Here are made-up objects, facts about them, and rows of numbers that follow some of those facts. Name the object behind each unnamed row.

Named rows:
[-14   5  -4  20  18  11  18   7 -32  10 -17  11  -3  20 -17  -8  -1  -1
   1 -13  14  16  -2   5 -12  14  -7 -15  -6 -19] -> nukla
[-20  -4  -7  17   5  17  -1   3 -16  -7 -17  14   7  10 -39 -16   1  -9
  -2 -33  20  16 -22  -6 -22  13 -10 -20 -16 -12] -> rebrege
[-29 -16  10  20  30   3  11  -3 -11   0 -10  20  12  14 -13 -29   7  17
  -4 -24   6   4 -10  -3  -5  -1  -5 -10  -7   0] -> fenuli
[  3   5   6   2   0 -10  -2  -3   4 -26  19  16   7  -5   1 -14 -17  22
  -4   8   3  -6 -19   6  20 -20  36   7  -4  30] -> zabral
[-11   6  -4  10   2  -2 -13  -8  11  -7  13   0  17  10 -17 -27 -15  27
 -11   1   0  14 -19  13   6 -17 -28 -10 -12   6] -> napek
[ -4  56   7  -5 -13  19  -3  -8 -14 -14  19   9  22   4   3 -15 -16  -5
   0  -2  18  14 -17   9 -17   0  -4 -20  -4   3] -> klostur
[  2   9  -9  -2  -8  13  -2  -6   1 -18   7   3   5   6  -1  -7 -17 -11
  -2 -18  21  13 -17   1 -12  14 -11 -21 -12  13] -> klonubre
[-18   9   3  14  14  10   5  -2  -7  -2  -4   9  11  10 -11 -21  -2  21
  -5 -14   4   1  -6   0  -2 -12 -13  -6  -2   4] -> plosas
[-27 -18   3  16  20   6  13   5  -8   6 -15  12   3  13 -13 -30   6  21
  -7 -38  12  -2  -8  -8 -12  -3 -18 -12  -6 -14] -> beskal
[-34  -3  -7   3  21  -6  17   9 -23  12   0   3   7  20 -24 -25  11   8
  -7 -11   4   5   1  10  -9  10  -5   0  -1   3] -> bomun
[  9 -10 -17  -7 -12   9  -7   6  15 -20   2   3   2   9   2   3  -9  -5
  -3  -9  16  17 -23  -4 -10  11 -12 -28 -14 -16] -> grenomum
[-16   9   9  11  16   8  21  13 -39  11 -22  11 -10  18  10 -11  -3   0
   3 -17  13   4  -3   4 -15   2  11 -10  -3 -31] -> klesuke
[ -6   5   0  -1   8   8  14  16 -26   4 -18   9 -13  17  21  -3  -5   4
   2  -7   6   3  -8   3  -5  -4  24  -7  -8 -28] -> pesoki
[ -8  28   9   0  15   2  -5  -1   2 -11  16   2  13  11  18 -13  -4  18
  -3  -4  -5   6  -9   5   5 -19  -9  -9  -3 -23] -> grivik
[ 16  37  -1 -18 -11   7  10  13 -14  -6  -1   6  -9   9  43   7 -17   8
   1  20   1   3  -5  12  10  -9  29  -5  -2 -14] -> stilu
[ 46  71 -13 -49 -50  13 -14   0  27 -43  42   3  20  -5  50  17 -36   1
  -1  41   1  15 -22  21  15 -18  22 -16  -8   6] -> grosel
[  3  23  -8  -6  -5 -23   5   4 -11 -12  37   1  11  -1   8  -5 -16  16
  -5  19  12  -8  -5  15  16 -10  22   7   8  27] -> pusum
[-17   3   4  14  16   6   7   1  -3  -4  -3   8   8  10 -11 -19  -2  21
  -5 -19   7   2  -9   0   0 -10 -15  -3  -3  -9] -> tubetim
[-22  39   4   7  11   4 -11 -18   5  -9  14  -8  21  16 -26 -21 -13  22
 -11  17  -9  17 -11  27   3 -12 -46  -9  -4  10] -> legran
[  6  12  -2   0   1   7  21  10 -22  -3 -11   7  -8  11  22  10 -14   7
   0   8  11   2  -3   8   2  -1  15  -1   2   3] -> sokluk

Facts:
bobros: δ 751; Θ gregrigo; Ω pliton; β trozon
sokul: δ 402; Θ klutel; Ω tagrur
bristin: δ 751; Θ brugok
gopavam: δ 402; Θ fovo; Ω dravur; β fatra
podrol: δ 360; Θ grenomum; Ω fatra; β stadrise
grosel: Θ fetrem; Ω fabrek
zama: δ 751; Θ baras; Ω fetrem
brupo: δ 751; Θ brubibri; Ω briklapla; β nogon
listi: δ 360; Θ grosel; Ω nukla; β grivik
legrik: δ 735; Θ pipleso; Ω listi; β steru
flomo: δ 402; Θ taklam; Ω gragre
trima: δ 402; Θ baras; β zama
lekil: δ 735; Θ gisi; Ω zabral
dofol: δ 402; Θ tridron; Ω falas; β tive
breflan: δ 360; Θ gragre; Ω zuren; β plosas
sepla: δ 751; Θ dramum
baras: Θ plekugik; Ω plefezu; β vevir
klesuke: δ 435; Θ tremaflar; Ω gregrigo; β pesoki
kleter: δ 751; Θ tridron; Ω legrik; β zeplom
niklavul: δ 735; Θ klonubre; Ω trinatra; β bito
kuflo: δ 402; Θ boplitil; Ω trotral; β flegus
tatrek: δ 751; Θ taklam; Ω nalen; β flomo
tagrur: Ω fasus
klostur: Θ fetrem; β soskel
kograk: δ 435; Θ fida; Ω vidotro; β doskar
gikom: δ 751; Θ baras; Ω grunan; β gopil
nudu: δ 402; Θ klostur; β zabru
nanis: δ 360; Θ klogre; β stosteke
tritru: δ 435; Θ doskar; β sonim
bratrek: δ 435; Θ brasis; Ω stosteke; β dredros
plosas: δ 751; Θ gragre; Ω baras
zistor: δ 751; Θ brugok; Ω plegrum; β tubetim
falas: δ 402; Θ stavok; Ω klidis; β stebrasi
zuren: Θ fetrem; Ω zabru; β grosel
trozon: δ 735; Θ gregrigo; β beflur
zesker: δ 435; Θ stavok; Ω sevimor
begom: δ 751; Θ mupugol; Ω nogon; β plodegra
flugru: δ 435; Θ klutel; β legran
planisko: δ 360; Θ tagrur; β flibrun
plodegra: δ 435; Θ mupugol
mupugol: Θ mubel; β brugok
boplitil: Ω brupo
berul: δ 360; Θ tagrur; Ω flegus; β govo
gisi: Θ tagrur; β floklol
triskogrum: δ 435; Θ stosteke; Ω begom; β flibritas
klidis: δ 360; Θ bito
grenomum: Θ plekugik; Ω fleste; β gragre
sise: δ 435; Θ plavim; Ω skudral
vepigruk: δ 435; Θ sosta
klatel: δ 751; Θ nalen; Ω vegir
birus: δ 751; Θ guklen; Ω stilu
pipleso: Θ tuva; Ω doskar; β klutel
meskas: δ 402; Θ klostur; Ω birus; β siskom
fovo: Θ goskil; Ω kuflo
buso: δ 360; Θ brobir; β vegir
florurul: δ 402; Θ grosel; Ω lekil; β trobro
nogon: δ 735; Θ brubibri; Ω nudu; β gadi
steru: δ 360; Θ pipleso; Ω steflas
stosteke: Θ klogre; Ω mugro
kotrus: δ 402; Θ grosel; β listi
floklol: Θ tagrur; Ω gugor; β berul
kleklen: δ 751; Θ gugor; Ω fofin
suris: δ 435; Θ ralum; Ω podrol; β fasus
guklen: Θ klogre; Ω klesuke; β nanis
zova: δ 402; Θ gadi
flegus: δ 402; Θ boplitil; Ω steru; β fofin
nukla: δ 402; Θ rebrege; Ω plita; β skudral
mugro: δ 735; Θ fovo; Ω stavok; β trotral
stilu: δ 435; Θ grosel; Ω skiplir; β skipa
govo: Θ tagrur; β planisko
vidotro: δ 360; Θ bito; Ω meskas; β napek
dredros: δ 402; Θ brasis; β sokluk
plavim: Θ tuva; Ω beskal
flibritas: δ 435; Θ stosteke; Ω triskogrum
rebrege: Θ gugor; Ω skipa; β kleklen
grelok: δ 735; Θ nalen; Ω restim; β tibopem
trotral: δ 402; Θ fovo; Ω pipleso
vevir: δ 402; Θ plekugik; Ω grivik; β grenomum
tibopem: δ 735; Θ nalen; β zabral
gadi: Θ brubibri; Ω pesoki; β pusum
ralum: Θ fetrem; Ω taklam; β klostur
gugor: Ω flibrun
fleste: δ 402; Θ floklol; Ω lubim
tubetim: δ 751; Θ brugok; β bristin
zeplom: δ 402; Θ tridron; Ω fovo; β dofol
bomun: δ 735; Θ plavim; β stinal
siskom: δ 751; Θ klostur; β nudu
klutel: Θ tuva; Ω zesker; β droplol
floskun: δ 360; Θ doskar; Ω bratrek
plibril: δ 435; Θ goskil; β fovo
gopil: δ 751; Θ baras; β trima
dramum: Θ brubibri; Ω florurul
zekliba: δ 360; Θ bito; Ω brugok; β vidotro
fufla: δ 751; Θ soskel; Ω floskun; β tadrok
doskar: Θ fida; Ω stinal; β fabrek
trobro: δ 402; Θ grosel; Ω davo
bramur: δ 402; Θ rebrege
beskal: δ 751; Θ mupugol; Ω druzar; β godrin
godrin: δ 751; Θ mupugol; β begom
sosta: Θ mubel; Ω klatel
tremaflar: Θ fetrem; β zuren
zabral: δ 751; Θ nalen; Ω trobro; β dograr
soskel: Θ fetrem; β tremaflar
namos: δ 435; Θ klutel; Ω tive; β flugru
trinatra: δ 751; Θ tremaflar; Ω vevir
vegir: δ 402; Θ brobir; Ω namos
nalen: Θ boplitil; β plefezu
plefezu: δ 735; Θ boplitil; Ω klostur
fabrek: δ 435; Θ fida; Ω sosta
brulu: δ 360; Θ zuren
plitrus: δ 360; Θ pipleso; β legrik
gregrigo: Θ brasis; β dinebe
plita: δ 751; Θ stosteke; Ω dofol; β steflas
pusum: δ 735; Θ brubibri; Ω brasis; β dramum
fetrem: Ω stadrise
govu: δ 402; Θ gregrigo; β bobros
stadrise: δ 360; Θ grenomum; Ω flibritas
drutum: δ 402; Θ floklol; β fleste
zabru: δ 402; Θ klostur; Ω fufla; β lubim
dograr: δ 735; Θ nalen; Ω kleter; β klatel
grunan: δ 751; Θ soskel; Ω guklen; β plegrum
sonim: δ 751; Θ doskar; β floskun
restim: δ 435; Θ soskel; Ω zekliba; β grunan
pliton: δ 435; Θ tuva; Ω buso; β drevur
napek: δ 360; Θ bito; β klidis
skipa: δ 435; Θ grosel; Ω drevur; β florurul
flibrun: δ 360; Θ tagrur; Ω niklavul
tive: δ 402; Θ tridron; Ω plosas
drevur: δ 435; Θ tuva; Ω berul; β brobir
tadrok: δ 751; Θ soskel; Ω gikom; β poman
taklam: Θ tuva; Ω boplitil; β tridron
stavok: Θ boplitil; β kuflo
pesoki: δ 435; Θ tremaflar; Ω beflur; β trinatra
davo: δ 751; Θ tedan; Ω tritul; β briklapla
dinebe: δ 435; Θ brasis; Ω bito
fatra: δ 402; Θ fovo; β mugro
rodro: δ 435; Θ stosteke; Ω dinebe; β plita
sevimor: δ 751; Θ rebrege; Ω flomo; β bramur
klemul: δ 751; Θ boplitil; Ω kleklen; β stavok
droplol: δ 751; Θ tuva; β pliton
dakliskor: δ 751; Θ nalen; β grelok
briklapla: δ 360; Θ tedan
druzar: δ 751; Θ fovo; Ω ralum; β gopavam
grivik: δ 751; Θ grosel; Ω brobir; β stilu
plegrum: δ 751; Θ soskel; Ω rebrege; β fufla
gragre: Θ plekugik; Ω legran
stinal: δ 735; Θ plavim; Ω suris; β sise
fasus: δ 735; Θ ralum; Ω tatrek
degril: δ 751; Θ govo
brugok: Θ mubel; Ω pusum; β sosta
sokluk: δ 435; Θ brasis; β gregrigo
skiplir: δ 751; Θ pipleso; Ω klemul; β plitrus
bito: Θ klonubre
fenuli: δ 751; Θ stavok; β falas
brobir: Θ tuva; Ω gisi; β plavim
steflas: δ 735; Θ stosteke; β triskogrum
klastal: δ 735; Θ ralum; β suris
beflur: δ 360; Θ gregrigo; Ω kograk
tridron: Θ tuva; β pipleso
stebrasi: δ 435; Θ stavok; Ω tadrok; β zesker
skudral: δ 435; Θ rebrege; Ω grelok; β sevimor
dravur: δ 360; Θ klonubre; β niklavul
legran: δ 360; Θ klutel; β sokul
tritul: δ 751; Θ fetrem; Ω sonim; β ralum
lubim: δ 751; Θ klostur; Ω stebrasi
poman: δ 435; Θ soskel; Ω gopavam
fofin: δ 402; Θ boplitil; Ω grosel; β nalen

Which object is each row?
No name comes twice in this set of rows, the named rows included.
[-40  14  15  38  44  -9 -19 -21  -6   1   9 -14  18  23 -39 -24  -2  16
  -7   1   4  22 -10  17  -8   1 -70 -18 -11 -28] => buso
[ 23  37  -3 -24 -15   5   4  -9  21 -35  26  15  19   1  34   7 -28  24
  -6  39 -14  10  -8  18  35 -25  29   4   2  37] => klatel
[  9   2  -9 -10   1   2   3   6  23 -19   8   0   2  10  18   1  -6  25
  -7   2  -4   5 -10   0  16 -19  -7  -1  -6 -11] => zama
[  4  51   5  -3  -3   8  15   1 -30  -2   9   7   5  11  19  -6 -15   0
   2  12  15   9   0  17  -3   3  10 -10   1  -1] => nudu
[  6  13 -16 -24 -10  10  -7   0  22 -30   2 -10   2  12   5  16  -8 -10
  -3  20  -1  22 -21  11  -5  14 -16 -18 -16 -15] => klutel
[ -2  26  -6  -8   0   7  17   4 -19  -8  -6  -1  -1  17   0   6  -9  -1
   0  20   4  10  -2  20   0   8   1  -3  -5   5] => dofol
[  2   2  -1  -4  -9  13   5  -9   4 -21   4  15  17   4   6 -17 -20  -9
  -2 -14  18  19 -16   0 -10  17   3 -26 -10  26] => boplitil
[-33 -15   9  36  20 -16 -15  -6  -6   2   6   1  11   7 -45 -44  -8  25
  -8 -28  20   1 -22   3 -10 -10 -35 -14 -14  -7] => zekliba
[  6  31 -15 -19 -16   0  21   5  -5  -2  24   7  15   9  21 -10 -14  19
 -10  18   4   5   4  17  14  -5  10  -1   6  31] => mugro
[ 41  42  -8 -28 -36 -10   2  11  -6 -29  34   0  -4  -5  33  15 -35   9
   2  35   7  -6 -15  21  23 -20  54   5  -4  12] => florurul
[ 33  59 -16 -39 -31  -4   8  -5  11 -29  51  11  22  -1  49  16 -34  20
  -9  62 -14  14   2  34  44 -21  41  10  11  65] => plefezu
[ -3 -15 -10   5   3   6 -10   5   9 -16  -4   1   8  11  -5   0  -3  -7
   0 -20  19  18 -21  -9 -14  21 -29 -29 -17 -37] => floklol
[ 35  39 -19 -42 -45  12  10  25  -4 -24   2  13 -19   0  37  16 -28  12
   0  30 -13   0 -14  19  27 -33  73  13  -8  14] => poman

The same objects again, as new rows of numbers:
Named rows:
[-28 -34   6  -2   5  -6   8 -17   2 -17  20   0   4  12 -30 -12 -26   4
  14   3  17   9 -25   1   4 -14   0 -11 -10  -8 -10   0 -14  41] -> tubetim
[-35 -28  13   5   9  -3 -20   3  28  -5   3   3   4  19 -32 -17 -26  -8
  11   4  25   1 -18  -8  -3  -7  -2  -8  -8  -3  -3   3 -20  29] -> zeplom
[-26 -34  -3   8   5  -5   4 -16   1  -4  17 -16   8   9 -32  -9 -23 -10
  11   3  13  14 -43  -1   3 -19   2   6  -6   3  -3   1 -25  33] -> doskar
[-55 -26  16  -6  10   2  18 -35  -9  -9   3   3  19   2 -23  -9 -12   5
   9  -4 -16   8 -19  -9  11   2   0 -20 -14  18 -10 -12 -26   5] -> triskogrum
[-39 -25  12  16  -5  -3  27 -28 -12 -12  17  22   8  16 -15 -10 -43   0
  24  -4 -16   9 -37   6  -3 -27  -7  -5 -23 -13   9  -5 -13  17] -> tatrek
[-33 -29   8  -7   8  -3   9 -25   3 -11   8  -8  13   0 -34  -8 -12  14
   9   1  -4  11 -11  -4  16  -9   4 -22  -4  -4 -37  -1 -21  19] -> plegrum
[-29 -28   4  14   5   1  25 -15  -1  -7  12  17   6   3 -17 -11 -48   5
  18   1 -10  13 -23  10   9 -30   1 -14  -9  -7  -5   0 -23  30] -> beskal
[-33 -25   6  12   3  -1  17 -15   6  -9  19  17   6  -1 -20  -9 -42   9
  17  -4  -3  10 -27   9  11 -29   1  -4   2  -8   2   2 -16  29] -> dakliskor
[-49 -20   8  -1  12  -5   7 -31  23  -4  30 -20  12   7   1  -9 -10  -9
   6  16 -41  25  -7 -11   4  -8   4   7  -7  12 -12   3 -25  17] -> napek
[-35 -29  11   6  11  -4  -9 -11   5 -11  13   5   6  21 -29 -15 -31  -8
  11   4  19  -2 -34  -9   1 -11   0  -1 -15  -3   3   1 -10  30] -> flugru
[-27 -28  -3  20   4   2  21 -15  -2   7  16   3   9  -2 -20  -8 -39 -10
  16   1 -18  18 -46  11  11 -29   2  12  -5   0  -2   2 -27  27] -> guklen
[-31 -22   8  19   7  -1  10  -7  -7 -11  -1  22  -2  25  -6 -14 -55  -8
  17   3 -16  11 -24   1 -10 -42  -6 -19 -26  11  14  -7 -28  11] -> rodro
[-32 -25   5  11   3  -1  16 -13   2  -9  17  17   5  -2 -20 -10 -44   9
  17  -2  -7  13 -27  10   8 -29   1  -4  -3 -10   0   1 -17  29] -> klemul
[-58 -27   3  -8   5  -3  33 -56   2  -9  27 -21  20 -11   2  -3 -26   7
  11  14 -62  36  -2  -1   9   0   7 -16  -5  10 -11  -7 -29   4] -> mugro
[-53 -24  17  -6  12   4  13 -33  -2  -4   2   5  15   2 -24 -10  -7   5
   9  -3  -9   9 -14 -10  12   6   0 -21  -9  14 -13 -11 -20   4] -> bramur
[-39 -34   0   8   3  -1  16 -25  -5  -1  12 -13  14   0 -28  -7 -25  -6
  13   0 -10  18 -40   1   7 -13   1  -2  -5  11  -4  -5 -33  21] -> klonubre
[-39 -38   2   6   8   0  33 -36 -13  -7  20 -11   9  12 -15  -6 -24  -6
   8 -11  -2   6 -48   1  19 -20   0  11   4  17   5  -3 -26  25] -> brasis
[-60 -47  -4  -9   2   2  33 -41 -25  19  11 -22   3  10 -50   1 -83  10
  18  -3 -15  36 -38  -2  13  36  10 -33   0  35  37   5 -35 -10] -> grosel
[-39 -33  -1   7   3  -1  17 -23  -8  -1  12 -13  12  -1 -26  -7 -29  -4
  13  -1  -8  16 -39   1   6 -14   3  -3  -4   9  -2  -5 -32  18] -> tedan
[-41 -32   9  -2   4  -2  20 -26  -2 -11  14   1  10   3 -27  -9 -29   9
  14  -2  -3  12 -22   2  11  -7   2 -18  -6  -1 -10  -4 -22  25] -> sepla

Name these rows:
No name comes twice in this set of rows, the named rows included.
[-32 -32   0   8   5  -3  18 -26 -12   3   9 -16   3  13 -32  -4 -36  -3
  14  -5 -14  18 -35  -3  10 -19   0  -8  -3  14  -6   4 -34  -2] => fetrem
[-27 -29 -12   9   8  -8  -2 -30 -20 -15  29  -8   9   4 -25  -5 -28  -4
  11   6   8  19 -51  -3  -2 -28   4   7  -2   6  19  -6  -8  22] => stavok
[-46 -21   4  -2  16  -3   4 -31  25  -3  28 -20  13   3  -1  -9 -11  -9
   4  20 -39  29  -6  -9   7  -9   8   6  -2  11 -15   3 -24  20] => berul
[-72 -37  -3  -7  -4  -5  30 -60 -41  -4  27 -10  14  -1 -32   4 -59  11
  20  -6 -17  32 -55  -3  -3  24   1 -16  -2  33  64 -15 -19 -13] => nalen
[-32 -39   9  -2   9  -5  25 -31  -4 -24  28   0  -1  28 -18 -10 -26   3
  10  -9  27  -2 -35   0  16 -23  -1   2  -4  -2   5   3  -8  43] => sonim
[-21 -33  -6   9   7  -6   4 -17  -8  -2  14 -15   1  16 -32  -7 -36  -7
  13   4   4  16 -41  -3   1 -26   2  -1  -8   6  -4   4 -25  16] => ralum
[-43 -35   3   5   3  -4   3 -30   1  -6   6 -20  25   0 -25  -7  -9  -5
   9  -2 -12   1 -40  -7  13 -13   5   0  -2  -1 -25  -5 -25  13] => pipleso
[-29 -41  -1   7   6  -6  14 -17   3  -8  17 -17   2  20 -23  -9 -19 -12
   9  -6  14   4 -44   0   7 -24  -3  12   0  11   3   0 -32  37] => brugok
[-73 -31   3 -13  -2  -4  15 -33  30   8  25 -27  18 -22 -20  -1 -47  15
  13  10 -55  43   3   3  11  26  11 -20  14  13  -3   2 -41   8] => dograr
[-53 -37   1  -2   3   1  30 -41 -20  10   6 -20  12   1 -37   0 -44   8
  14  -7 -26  26 -33  -2  16  14   5 -22  -2  26   3  -2 -38  -9] => tremaflar
[-58 -21  10  -5  15   2  27 -51   8   7  35 -13  23  -9  -4  -5 -10  -3
   6  15 -52  34 -10  -8  17  13  11  10  -3  13 -10   2 -15  12] => klidis
[-72 -56  -6  -6  -5   1  17 -33  -8  14  -2 -22  11   8 -40  -2 -99   6
  20   3 -18  29 -41  -3   8  39  10 -41   1  30  43  -4 -44  -3] => plavim
[-33 -38  -2  12   3  -7  -3 -19   0  -4  11 -15  11  13 -25  -9 -34 -11
  12   3   8   2 -52  -4   5 -21   3   7  -5  -5  -4  -1 -21  24] => tridron
[-34 -34  12  12   5   0  34 -15   5 -13  16  13   0  19 -11 -10 -42   4
  16 -13   1  -2 -28  11  22 -36  -4   3   1  -2  -1   4 -24  34] => davo
[-52 -22   8   1  15  -4   9 -43  17  -3  37 -16  20   8   1  -7  -9 -10
   6  16 -38  21 -19 -12  11  -3   9  18  -5   2  -8   4  -8  16] => legran

